Here is a tiny trained network, its code and every weight. The questions are about switching its units off for an input and a class, where a switched-off unit gives its printed mean instead of its output.

import numpy as np


def w(rows, s, z=0):
    codes = np.array(rows[::2]) - 128.0
    scale = np.full(codes.shape[1], s)
    scale[-1] = z or s
    return codes * scale


def norm(h):
    return h / np.sqrt((h * h).mean(-1, keepdims=True) + 1e-5)


def f(y):
    return y / 2 * (1 + np.tanh(0.7978845608 * (y + 0.044715 * y**3)))


def log_softmax(a):
    a = a - a.max(-1, keepdims=True)
    return a - np.log(np.exp(a).sum(-1, keepdims=True))


def net(x, mask):
    res = np.array(x, float).reshape(1, 4) / 4 @ E
    u = 0
    for l in range(2):
        y = f(norm(res) @ A[l][:, :-1].T + A[l][:, -1])
        res = res + np.where(mask[u : u + 4], y, B[l][:, -1]) @ B[l][:, :-1]
        u += 4
    return log_softmax(norm(res)[-1] @ U[:, :-1].T + U[:, -1])


A, B = {}, {}
E = w([
[168,25,47,91,181,64,93,120,109,89],'x0',
[174,185,130,56,121,78,196,2,153,135],'x1',
[104,50,141,120,83,209,94,37,155,70],'x2',
[57,131,64,167,187,135,122,97,252,185],'x3',
],0.0026)
A[0] = w([
[193,23,20,92,242,63,77,99,87,73,4],'0.n0',
[167,5,4,82,154,13,77,136,122,96,2],'0.n1',
[200,197,93,145,209,36,185,231,107,209,73],'0.n2',
[73,157,8,176,200,155,150,95,235,152,60],'0.n3',
],0.0031)
B[0] = w([
[84,242,244,174,100,204,148,116,138,169,199],'0.n0',
[92,234,196,192,43,171,184,130,145,186,196],'0.n1',
[84,129,28,62,116,200,97,67,82,100,253],'0.n2',
[195,80,240,2,93,70,57,143,130,137,218],'0.n3',
],0.0048,0.002)
A[1] = w([
[208,125,175,125,99,125,148,134,4,66,26],'1.n0',
[144,73,167,125,100,178,84,69,154,81,4],'1.n1',
[106,53,149,166,92,185,129,39,149,85,21],'1.n2',
[183,143,123,101,151,67,220,23,145,122,106],'1.n3',
],0.0044,0.0021)
B[1] = w([
[96,110,129,98,179,88,93,86,255,202,242],'1.n0',
[160,195,77,84,137,80,147,174,90,125,182],'1.n1',
[111,188,72,113,176,102,147,144,85,189,202],'1.n2',
[89,65,131,214,137,177,70,236,100,113,252],'1.n3',
],0.0067,0.0022)
U = w([
[100,241,207,186,98,166,150,133,155,178,169],'0',
[133,62,169,35,162,71,70,118,222,179,147],'1',
[112,186,1,70,159,137,125,133,27,141,177],'2',
[106,12,126,228,145,168,87,191,77,100,161],'3',
[152,116,156,92,81,145,133,114,86,96,176],'4',
[174,91,114,134,104,100,204,91,138,4,2],'5',
[188,72,112,146,98,94,215,92,130,23,3],'6',
[208,75,115,145,124,103,197,101,123,75,17],'7',
],0.0078,0.0033)

Each question gives the input, the list of numbers given to net, and the class t.
The units are the neurons (one row each of A and B). Each row of codes is followed by its name. A weight is (code - 128) times the scale printed after its matrix; where a second scale follows, it is the last column's (A, B and U).
mask holds one flag per neuron, layer by layer. A switched-off neuron (its flag False) gives its mean, the last column of its row in B, instead of its output. The means were averaged over made-up inputs and are rounded, as every weight is.
A unit's drop is (log p(t) with every unit on - log p(t) with that unit switched off) / (log p(t) with every unit on - log p(t) with every unit switched off).
The circuit of an input: a set's keep is (log p(t) with only the set's units on - log p(t) with every unit switched off) / (log p(t) with every unit on - log p(t) with every unit switched off). Starting from all 8 units, units are removed one at a time, each time the one whose removal leaves the highest keep (on an exact tie, the one counted first), for as long as the keep stays at least 0.8.
circuit, biggest first: the units of the circuit, biggest drop first
top k neurons: the k neurons with the biggest drops, biggest first
top k neurons in layer l: the k neurons of layer l with the biggest drops, biggest first
input [-3,2,-4,-3], class 2: top neuron in layer 0	[0.n2]
input [-5,-3,5,-7], class 1: circuit, biggest first	[1.n0 0.n0]
input [8,3,-2,7], class 0: circuit, biggest first	[0.n1 0.n0]
input [-5,-3,-6,4], class 2: circuit, biggest first	[0.n2 0.n0]
input [-3,1,0,2], class 4: top 2 neurons in layer 1	[1.n0 1.n2]
input [6,6,3,6], class 0: circuit, biggest first	[0.n0 0.n1]
input [-3,-6,-6,2], class 2: top 2 neurons	[0.n2 1.n3]
input [-3,5,5,-1], class 2: top 2 neurons	[1.n2 1.n1]
input [5,7,6,-5], class 3: top 3 neurons	[1.n3 0.n3 0.n2]
input [-6,0,-8,-5], class 2: top 3 neurons in layer 0	[0.n2 0.n3 0.n0]
input [-3,0,-5,4], class 2: top 3 neurons	[0.n2 1.n0 0.n0]
input [-2,-2,-6,3], class 2: top 2 neurons	[0.n2 1.n0]
input [-5,4,-5,-8], class 1: circuit, biggest first	[1.n0 0.n1]
input [7,6,-1,0], class 0: circuit, biggest first	[0.n0]
input [6,5,7,3], class 2: top 3 neurons	[1.n2 1.n1 1.n0]
input [0,7,7,2], class 2: top 2 neurons	[1.n2 1.n1]
input [-3,4,-3,3], class 3: top 2 neurons in layer 1	[1.n3 1.n0]
input [-5,7,4,4], class 3: top 2 neurons	[1.n3 0.n0]
input [-5,6,-3,4], class 3: top 3 neurons	[1.n3 0.n0 0.n1]
input [7,-2,4,2], class 0: circuit, biggest first	[0.n0]
input [-3,-3,-5,-4], class 2: top 2 neurons	[0.n2 0.n3]
input [-1,5,0,-3], class 3: top 2 neurons	[1.n3 0.n3]
input [4,-6,1,6], class 1: top 2 neurons	[0.n3 1.n3]
input [-2,-4,4,5], class 1: top 2 neurons in layer 0	[0.n3 0.n2]
